Here is a tiny trained network, its code and every weight. The questions are about switching its units off for an input and a class, where a switched-off unit gives its printed mean instead of its output.

import numpy as np


def w(rows, s, z=0):
    codes = np.array(rows[::2]) - 128.0
    scale = np.full(codes.shape[1], s)
    scale[-1] = z or s
    return codes * scale


def norm(h):
    return h / np.sqrt((h * h).mean(-1, keepdims=True) + 1e-5)


def f(y):
    return np.maximum(y, 0)


def log_softmax(a):
    a = a - a.max(-1, keepdims=True)
    return a - np.log(np.exp(a).sum(-1, keepdims=True))


def net(x, mask):
    res = np.array(x, float).reshape(1, 4) / 4 @ E
    u = 0
    for l in range(2):
        y = f(norm(res) @ A[l][:, :-1].T + A[l][:, -1])
        res = res + np.where(mask[u : u + 7], y, B[l][:, -1]) @ B[l][:, :-1]
        u += 7
    return log_softmax(norm(res)[-1] @ U[:, :-1].T + U[:, -1])


A, B = {}, {}
E = w([
[83,104,84,111,84,49,9,166,217],'x0',
[36,102,141,129,138,158,140,190,141],'x1',
[119,151,76,138,127,154,96,95,83],'x2',
[68,77,168,194,81,75,154,49,150],'x3',
],0.012)
A[0] = w([
[232,142,104,95,169,177,75,227,120,100],'L0N0',
[160,116,126,115,133,98,100,144,160,12],'L0N1',
[141,134,84,140,97,70,13,62,131,119],'L0N2',
[52,129,111,119,146,171,104,195,113,30],'L0N3',
[53,126,117,125,101,73,47,147,188,177],'L0N4',
[94,118,161,109,151,148,150,251,173,2],'L0N5',
[35,109,161,117,117,74,77,208,213,19],'L0N6',
],0.02,0.0048)
B[0] = w([
[125,225,48,80,85,87,200,188,94,231],'L0N0',
[68,176,156,117,19,92,158,115,185,150],'L0N1',
[139,77,44,136,172,119,74,88,222,222],'L0N2',
[96,123,223,120,157,251,116,144,81,187],'L0N3',
[109,28,21,148,197,177,115,53,182,250],'L0N4',
[198,103,147,168,106,46,169,62,155,198],'L0N5',
[111,31,31,143,180,118,105,27,224,242],'L0N6',
],0.016,0.02)
A[1] = w([
[157,107,209,173,148,137,125,111,84,37],'L1N0',
[143,89,150,125,139,151,184,78,146,163],'L1N1',
[5,74,141,174,149,186,70,135,132,91],'L1N2',
[178,161,60,98,164,167,107,131,88,254],'L1N3',
[121,71,107,130,116,110,76,170,115,148],'L1N4',
[215,142,136,97,150,166,47,128,122,249],'L1N5',
[178,156,136,92,91,105,89,149,179,110],'L1N6',
],0.028,0.002)
B[1] = w([
[227,86,166,202,206,153,121,151,102,179],'L1N0',
[19,145,244,166,105,213,55,128,141,250],'L1N1',
[157,207,37,25,41,41,197,136,123,231],'L1N2',
[97,172,230,97,50,108,156,139,89,214],'L1N3',
[108,136,161,182,81,23,183,64,104,161],'L1N4',
[200,195,90,143,31,142,190,92,111,139],'L1N5',
[80,62,81,83,93,213,175,9,94,148],'L1N6',
],0.014,0.02)
U = w([
[121,241,126,78,48,160,173,180,41,194],'0',
[119,127,242,237,141,207,86,120,116,146],'1',
[181,90,126,117,188,76,57,229,122,2],'2',
[107,75,10,157,122,103,82,38,234,209],'3',
],0.011,0.0056)

Each question gives the input, the list of numbers given to net, and the class t.
The units are the neurons (one row each of A and B). Each row of codes is followed by its name. A weight is (code - 128) times the scale printed after its matrix; where a second scale follows, it is the last column's (A, B and U).
mask holds one flag per neuron, layer by layer. A switched-off neuron (its flag False) gives its mean, the last column of its row in B, instead of its output. The means were averaged over made-up inputs and are rounded, as every weight is.
A unit's drop is (log p(t) with every unit on - log p(t) with that unit switched off) / (log p(t) with every unit on - log p(t) with every unit switched off).
k most important neurons: the k neurons with the biggest drops, biggest first
k most important neurons of layer l: the k neurons of layer l with the biggest drops, biggest first
drop of u: that unit's drop, to one decimal
input [-1,2,-2,-8], class 0: most important neuron of layer 0 => (L0N0)
input [-3,-4,-4,0], class 1: 2 most important neurons of layer 0 => (L0N0 L0N2)
input [-2,-3,-2,3], class 1: 2 most important neurons => (L0N0 L0N4)
input [-5,3,-3,8], class 1: 2 most important neurons of layer 0 => (L0N4 L0N0)
input [-4,-1,-3,4], class 1: 3 most important neurons => (L0N0 L0N4 L0N6)
input [1,0,5,-2], class 0: 2 most important neurons => (L0N6 L1N3)
input [-6,7,3,8], class 0: 2 most important neurons => (L0N5 L1N2)
input [-8,-3,-6,-1], class 1: 2 most important neurons => (L0N0 L1N2)
input [-2,2,-7,1], class 1: 2 most important neurons of layer 1 => (L1N1 L1N2)
input [-7,5,-4,3], class 1: drop of L0N0 => 0.3
input [-4,7,0,8], class 0: drop of L0N4 => 0.1
input [-2,2,6,-2], class 0: drop of L1N1 => 0.0
input [-5,-8,-4,4], class 1: drop of L0N0 => 0.7
